Here is a tiny trained network, its code and every weight. The questions are about switching its units off for an input and a target symbol, where a switched-off unit gives its printed mean instead of its output.

import numpy as np


def w(rows, s, z=0):
    codes = np.array(rows[::2]) - 128.0
    scale = np.full(codes.shape[1], s)
    scale[-1] = z or s
    return codes * scale


def norm(h):
    return h / np.sqrt((h * h).mean(-1, keepdims=True) + 1e-5)


def f(y):
    return np.maximum(y, 0)


def softmax(a):
    e = np.exp(a - a.max(-1, keepdims=True))
    return e / e.sum(-1, keepdims=True)


def log_softmax(a):
    a = a - a.max(-1, keepdims=True)
    return a - np.log(np.exp(a).sum(-1, keepdims=True))


def net(x, mask):
    ids = ['Ψαβδελμ'.index(c) for c in x.split()]
    T = len(ids)
    res = E[ids] + P[:T]
    u = 0
    for l in range(2):
        q, k, v = (norm(res) @ M[l].T for M in (Q, K, V))
        z = softmax(np.where(np.tri(T) > 0, q @ k.T / 4**0.5, -1e9)) @ v
        res = res + np.where(mask[u], z, O[l][:, -1]) @ O[l][:, :-1]
        u += 1
        y = f(norm(res) @ A[l][:, :-1].T + A[l][:, -1])
        res = res + np.where(mask[u : u + 4], y, B[l][:, -1]) @ B[l][:, :-1]
        u += 4
    return log_softmax(norm(res)[-1] @ U[:, :-1].T + U[:, -1])


Q, K, V, O, A, B = {}, {}, {}, {}, {}, {}
E = w([
[102,157,150,117,126,139,47,75,127],'Ψ',
[97,174,167,175,135,92,124,174,103],'α',
[132,76,178,160,131,70,120,121,112],'β',
[120,50,151,148,83,203,144,187,254],'δ',
[167,158,189,108,158,157,131,156,103],'ε',
[107,152,154,68,119,89,166,119,136],'λ',
[170,125,167,148,71,146,146,115,70],'μ',
],0.0082)
P = w([
[69,195,102,179,193,136,178,1,95],'0',
[135,171,143,191,144,122,169,51,164],'1',
[128,159,151,166,132,117,170,80,153],'2',
[124,148,151,150,120,120,155,101,140],'3',
[125,135,158,132,116,121,141,117,131],'4',
[120,130,161,120,110,122,128,134,118],'5',
[119,118,164,109,107,122,124,150,113],'6',
[121,110,167,104,101,123,109,164,118],'7',
[116,95,173,98,99,119,107,177,112],'8',
[121,91,177,93,90,115,97,193,109],'9',
[113,79,178,89,88,117,97,204,99],'10',
[116,78,182,86,73,106,91,213,104],'11',
[113,69,191,90,67,105,83,223,104],'12',
[118,69,200,93,59,103,81,218,89],'13',
],0.0048)
Q[0] = w([
[165,149,103,110,197,174,217,150,106],'L0H1',
[150,118,210,48,82,57,157,112,116],'L0H1',
[147,99,254,156,86,97,121,148,61],'L0H1',
[77,143,243,137,101,71,122,179,146],'L0H1',
],0.006)
K[0] = w([
[128,151,150,106,74,31,59,89,75],'L0H1',
[77,106,147,158,100,170,54,236,119],'L0H1',
[55,131,129,56,59,163,101,223,204],'L0H1',
[120,2,147,90,37,224,99,170,164],'L0H1',
],0.0057)
V[0] = w([
[123,105,146,255,188,194,119,136,136],'L0H1',
[109,126,110,98,211,108,129,111,195],'L0H1',
[178,75,108,92,111,185,96,59,155],'L0H1',
[122,177,181,156,144,115,30,72,106],'L0H1',
],0.0051)
O[0] = w([
[61,65,152,79,155,196,83,177,82,253],'L0H1',
[206,156,165,89,156,57,91,146,70,103],'L0H1',
[104,160,198,95,55,107,35,119,157,132],'L0H1',
[122,125,1,92,101,119,94,142,117,86],'L0H1',
],0.005,0.0027)
A[0] = w([
[138,139,94,252,215,202,161,45,210,173],'L0N1',
[238,71,175,93,235,44,118,245,107,100],'L0N2',
[115,213,91,16,134,223,168,145,161,88],'L0N3',
[103,156,7,186,102,174,31,52,187,4],'L0N4',
],0.0027,0.0025)
B[0] = w([
[103,95,110,29,43,116,56,206,126,193],'L0N1',
[106,166,91,56,69,54,211,182,74,250],'L0N2',
[39,71,160,104,54,110,121,181,96,170],'L0N3',
[3,173,184,109,122,33,74,21,4,158],'L0N4',
],0.0031,0.0017)
Q[1] = w([
[44,214,88,178,193,26,111,181,63],'L1H1',
[84,131,105,75,95,77,103,54,93],'L1H1',
[174,124,125,181,217,203,11,62,113],'L1H1',
[148,115,158,206,60,152,123,150,34],'L1H1',
],0.012)
K[1] = w([
[156,91,3,109,128,122,161,178,88],'L1H1',
[144,162,99,116,39,59,88,163,123],'L1H1',
[97,126,100,103,158,154,57,89,106],'L1H1',
[82,71,122,132,100,179,116,180,182],'L1H1',
],0.014)
V[1] = w([
[197,47,160,48,162,190,151,126,142],'L1H1',
[181,4,130,139,111,99,159,35,72],'L1H1',
[197,197,99,125,136,210,124,121,70],'L1H1',
[157,117,213,254,138,129,89,176,100],'L1H1',
],0.0057)
O[1] = w([
[149,160,179,109,121,91,114,58,128,177],'L1H1',
[129,2,134,130,94,121,103,68,136,80],'L1H1',
[107,123,145,89,34,192,148,147,115,2],'L1H1',
[54,160,67,137,142,84,116,91,23,157],'L1H1',
],0.0063,0.0034)
A[1] = w([
[30,164,127,106,235,154,117,2,107,4],'L1N1',
[153,66,63,153,74,166,130,197,219,132],'L1N2',
[166,161,212,56,71,168,136,225,62,87],'L1N3',
[85,153,173,55,107,122,147,135,39,143],'L1N4',
],0.0054,0.0036)
B[1] = w([
[255,188,32,94,118,61,178,132,149,158],'L1N1',
[197,247,84,121,159,84,143,16,31,179],'L1N2',
[153,48,171,61,120,29,79,220,116,231],'L1N3',
[187,111,241,167,145,147,181,125,172,254],'L1N4',
],0.0054,0.0061)
U = w([
[215,194,146,146,212,106,174,58,158,117],'Ψ',
[134,78,182,94,103,146,104,201,152,223],'α',
[95,128,148,134,3,178,163,60,56,140],'β',
[109,119,144,169,129,172,117,120,206,15],'δ',
[126,189,41,50,80,80,40,124,107,59],'ε',
[115,33,77,147,204,93,110,74,128,6],'λ',
[71,167,87,171,170,154,171,185,86,235],'μ',
],0.0058,0.0015)

Each question gives the input, a string of symbols that net reads in full, and the target symbol t.
The units are the heads (4 rows each of Q, K, V and O) and the neurons (one row each of A and B). Each row of codes is followed by its name. A weight is (code - 128) times the scale printed after its matrix; where a second scale follows, it is the last column's (O, A, B and U).
mask holds one flag per unit, layer by layer, with each layer's heads first. A switched-off unit (its flag False) gives its mean, the last column of its rows in O or B, instead of its output. The means were averaged over made-up inputs and are rounded, as every weight is.
A unit's drop is (log p(t) with every unit on - log p(t) with that unit switched off) / (log p(t) with every unit on - log p(t) with every unit switched off).
The circuit of an input: a set's keep is (log p(t) with only the set's units on - log p(t) with every unit switched off) / (log p(t) with every unit on - log p(t) with every unit switched off). Starting from all 10 units, units are removed one at a time, each time the one whose removal leaves the highest keep (on an exact tie, the one counted first), for as long as the keep stays at least 0.8.
circuit, biggest first: the units of the circuit, biggest drop first
most important unit: the unit with the biggest drop
k most important neurons: the k neurons with the biggest drops, biggest first
k most important neurons of layer l: the k neurons of layer l with the biggest drops, biggest first
input β λ β ε μ λ, target λ: circuit, biggest first => [L1H1 L0H1]
input λ λ β, target λ: circuit, biggest first => [L1H1 L1N4]
input δ μ λ λ μ α δ, target β: 4 most important neurons => [L1N2 L1N3 L1N4 L0N1]
input λ β Ψ λ λ α λ α λ α, target Ψ: 2 most important neurons => [L1N2 L1N3]
input β β β α β λ δ δ δ Ψ λ δ α Ψ, target Ψ: circuit, biggest first => [L1H1 L1N1 L1N4]
input α β ε β α μ μ β μ μ β μ μ λ, target Ψ: circuit, biggest first => [L0H1 L1H1 L1N2]
input β α Ψ μ μ α δ Ψ δ, target ε: most important unit => L1N4
input ε λ α λ β ε Ψ μ Ψ ε α, target Ψ: circuit, biggest first => [L1N2 L1H1 L0H1]
input α μ Ψ, target ε: 3 most important neurons => [L0N2 L1N1 L0N4]
input α δ α, target α: 2 most important neurons of layer 1 => [L1N3 L1N2]
input Ψ μ μ λ λ λ Ψ ε μ, target Ψ: circuit, biggest first => [L0H1 L1H1 L1N2 L0N3]
input β Ψ α δ λ Ψ, target α: circuit, biggest first => [L0H1 L1H1]
input λ μ β λ, target β: circuit, biggest first => [L1H1 L0H1 L1N3]
input λ λ ε μ β λ α Ψ α α β β μ Ψ, target μ: circuit, biggest first => [L1H1 L0H1 L1N3]
input ε μ Ψ β Ψ, target λ: circuit, biggest first => [L0H1 L0N4 L1H1]
input λ λ δ ε λ, target α: circuit, biggest first => [L1H1 L0H1]
input ε α μ, target β: most important neuron of layer 1 => [L1N2]
input α λ α μ ε ε β β δ Ψ, target Ψ: 2 most important neurons of layer 0 => [L0N1 L0N2]
input ε Ψ λ Ψ λ ε λ ε δ β δ, target λ: 2 most important neurons => [L1N4 L1N3]
input λ λ δ μ ε μ α ε α μ δ, target β: 3 most important neurons => [L0N2 L1N2 L1N3]
input μ μ λ μ λ Ψ μ λ Ψ, target β: most important unit => L0H1
